Below are the code and all the weights of a small trained network. Each question names an input and a target symbol and asks about switching units off, where a switched-off unit gives its printed mean instead of its output.

import numpy as np


def w(rows, s, z=0):
    codes = np.array(rows[::2]) - 128.0
    scale = np.full(codes.shape[1], s)
    scale[-1] = z or s
    return codes * scale


def f(y):
    return np.maximum(y, 0)


def softmax(a):
    e = np.exp(a - a.max(-1, keepdims=True))
    return e / e.sum(-1, keepdims=True)


def log_softmax(a):
    a = a - a.max(-1, keepdims=True)
    return a - np.log(np.exp(a).sum(-1, keepdims=True))


def net(x, mask):
    ids = ['Ωαβγδθλμξπφψ'.index(c) for c in x.split()]
    T = len(ids)
    res = E[ids] + P[:T]
    r = res
    for j in range(2):
        rows = slice(2 * j, 2 * j + 2)
        q, k, v = (r @ M[0][rows].T for M in (Q, K, V))
        z = softmax(np.where(np.tri(T) > 0, q @ k.T / 2**0.5, -1e9)) @ v
        o = O[0][rows]
        res = res + np.where(mask[j], z, o[:, -1]) @ o[:, :-1]
    y = f(res @ A[0][:, :-1].T + A[0][:, -1])
    res = res + np.where(mask[2:10], y, B[0][:, -1]) @ B[0][:, :-1]
    return log_softmax(res[-1] @ U[:, :-1].T + U[:, -1])


Q, K, V, O, A, B = {}, {}, {}, {}, {}, {}
E = w([
[109,50,248,191],'Ω',
[156,222,163,118],'α',
[117,103,192,72],'β',
[106,132,74,91],'γ',
[222,117,138,214],'δ',
[116,90,140,115],'θ',
[117,113,162,79],'λ',
[142,93,82,156],'μ',
[125,119,110,90],'ξ',
[134,117,77,183],'π',
[142,184,59,119],'φ',
[119,145,162,54],'ψ',
],0.016)
P = w([
[145,98,120,155],'0',
[64,164,59,162],'1',
[195,114,57,180],'2',
[248,180,185,133],'3',
[43,169,140,154],'4',
[198,119,45,161],'5',
[224,156,204,83],'6',
[23,172,173,157],'7',
[199,112,61,154],'8',
[229,129,235,83],'9',
[38,201,227,165],'10',
[201,111,75,140],'11',
[218,123,188,73],'12',
[58,193,238,149],'13',
],0.013)
Q[0] = w([
[177,209,187,141],'h0',
[254,176,216,45],'h0',
[205,203,162,189],'h1',
[54,116,94,152],'h1',
],0.0068)
K[0] = w([
[2,195,141,108],'h0',
[12,179,170,183],'h0',
[62,223,110,175],'h1',
[214,81,53,57],'h1',
],0.0089)
V[0] = w([
[159,176,188,48],'h0',
[136,158,84,139],'h0',
[2,177,154,181],'h1',
[186,122,148,203],'h1',
],0.012)
O[0] = w([
[162,212,131,172,90],'h0',
[124,112,1,76,134],'h0',
[75,127,21,129,251],'h1',
[68,90,169,185,242],'h1',
],0.01,0.0021)
A[0] = w([
[140,155,242,179,253],'n0',
[228,46,227,116,160],'n1',
[37,190,124,20,169],'n2',
[21,171,192,195,211],'n3',
[87,188,107,186,235],'n4',
[62,142,154,5,122],'n5',
[129,76,40,2,186],'n6',
[200,10,142,53,114],'n7',
],0.0076,0.0056)
B[0] = w([
[97,174,27,106,254],'n0',
[172,255,164,183,207],'n1',
[173,34,158,221,184],'n2',
[104,56,83,34,239],'n3',
[76,98,143,101,205],'n4',
[78,86,36,180,164],'n5',
[99,85,177,96,214],'n6',
[217,109,171,217,186],'n7',
],0.0083,0.0087)
U = w([
[44,99,108,189,196],'Ω',
[115,134,65,50,184],'α',
[165,180,157,112,200],'β',
[191,92,169,43,83],'γ',
[84,159,167,254,100],'δ',
[177,127,94,168,42],'θ',
[196,155,139,84,182],'λ',
[152,112,210,179,138],'μ',
[172,136,179,115,190],'ξ',
[161,59,138,170,3],'π',
[178,92,145,81,88],'φ',
[172,177,81,102,68],'ψ',
],0.0098,0.0042)

Each question gives the input, a string of symbols that net reads in full, and the target symbol t.
The units are the heads (2 rows each of Q, K, V and O) and the neurons (one row each of A and B). Each row of codes is followed by its name. A weight is (code - 128) times the scale printed after its matrix; where a second scale follows, it is the last column's (O, A, B and U).
mask holds one flag per unit, heads first, then neurons. A switched-off unit (its flag False) gives its mean, the last column of its rows in O or B, instead of its output. The means were averaged over made-up inputs and are rounded, as every weight is.
A unit's drop is (log p(t) with every unit on - log p(t) with that unit switched off) / (log p(t) with every unit on - log p(t) with every unit switched off).
The circuit of an input: a set's keep is (log p(t) with only the set's units on - log p(t) with every unit switched off) / (log p(t) with every unit on - log p(t) with every unit switched off). Starting from all 10 units, units are removed one at a time, each time the one whose removal leaves the highest keep (on an exact tie, the one counted first), for as long as the keep stays at least 0.8.
circuit, biggest first: the units of the circuit, biggest drop first
unit that matters most: the unit with the biggest drop
top k neurons: the k neurons with the biggest drops, biggest first
heads that matter: for each layer, one digit per head in row order, 1 if its drop is at least 0.15 and else 0, layers parted by /
input Ω θ γ φ θ Ω θ ξ θ ξ π μ ψ, target π: top 2 neurons -> n2, n5
input ψ γ Ω α β μ β, target β: circuit, biggest first -> h0, n1
input λ β ψ μ μ μ Ω ψ Ω π λ ξ β μ, target α: unit that matters most -> n3
input θ π ξ φ ψ β μ ξ β ψ φ, target α: heads that matter -> 10
input θ δ λ δ, target δ: heads that matter -> 01
input ψ λ β Ω β φ δ λ ψ α ξ, target α: heads that matter -> 11
input μ α β μ π Ω λ, target π: heads that matter -> 11
input β ξ θ α λ α β μ μ γ γ, target α: top 2 neurons -> n3, n0
input γ λ α φ Ω β β, target Ω: heads that matter -> 01
input δ λ δ λ φ δ ξ β α β δ, target α: heads that matter -> 00
input β μ π Ω λ θ θ π, target α: top 2 neurons -> n3, n2
input θ ξ λ λ μ β θ, target μ: top 2 neurons -> n7, n3
input μ Ω μ π, target Ω: heads that matter -> 01
input Ω γ ξ Ω Ω Ω ξ γ π λ α α μ δ, target Ω: circuit, biggest first -> h1
input μ λ θ, target μ: heads that matter -> 11
input φ β μ ψ Ω μ ψ, target Ω: circuit, biggest first -> h1, n5, n2
input θ π λ θ, target π: top 2 neurons -> n7, n5
input λ θ δ μ γ β Ω φ μ φ Ω, target α: circuit, biggest first -> n3, n0
input ξ λ μ θ β μ γ ξ π π δ, target Ω: circuit, biggest first -> h1, n1
input β μ φ λ, target μ: unit that matters most -> h0
input δ μ λ ψ φ α π π ξ λ β ξ θ θ, target α: circuit, biggest first -> n3, n0
input β α μ, target π: circuit, biggest first -> h0, n7, n0
input β θ μ λ λ β γ λ, target α: heads that matter -> 11
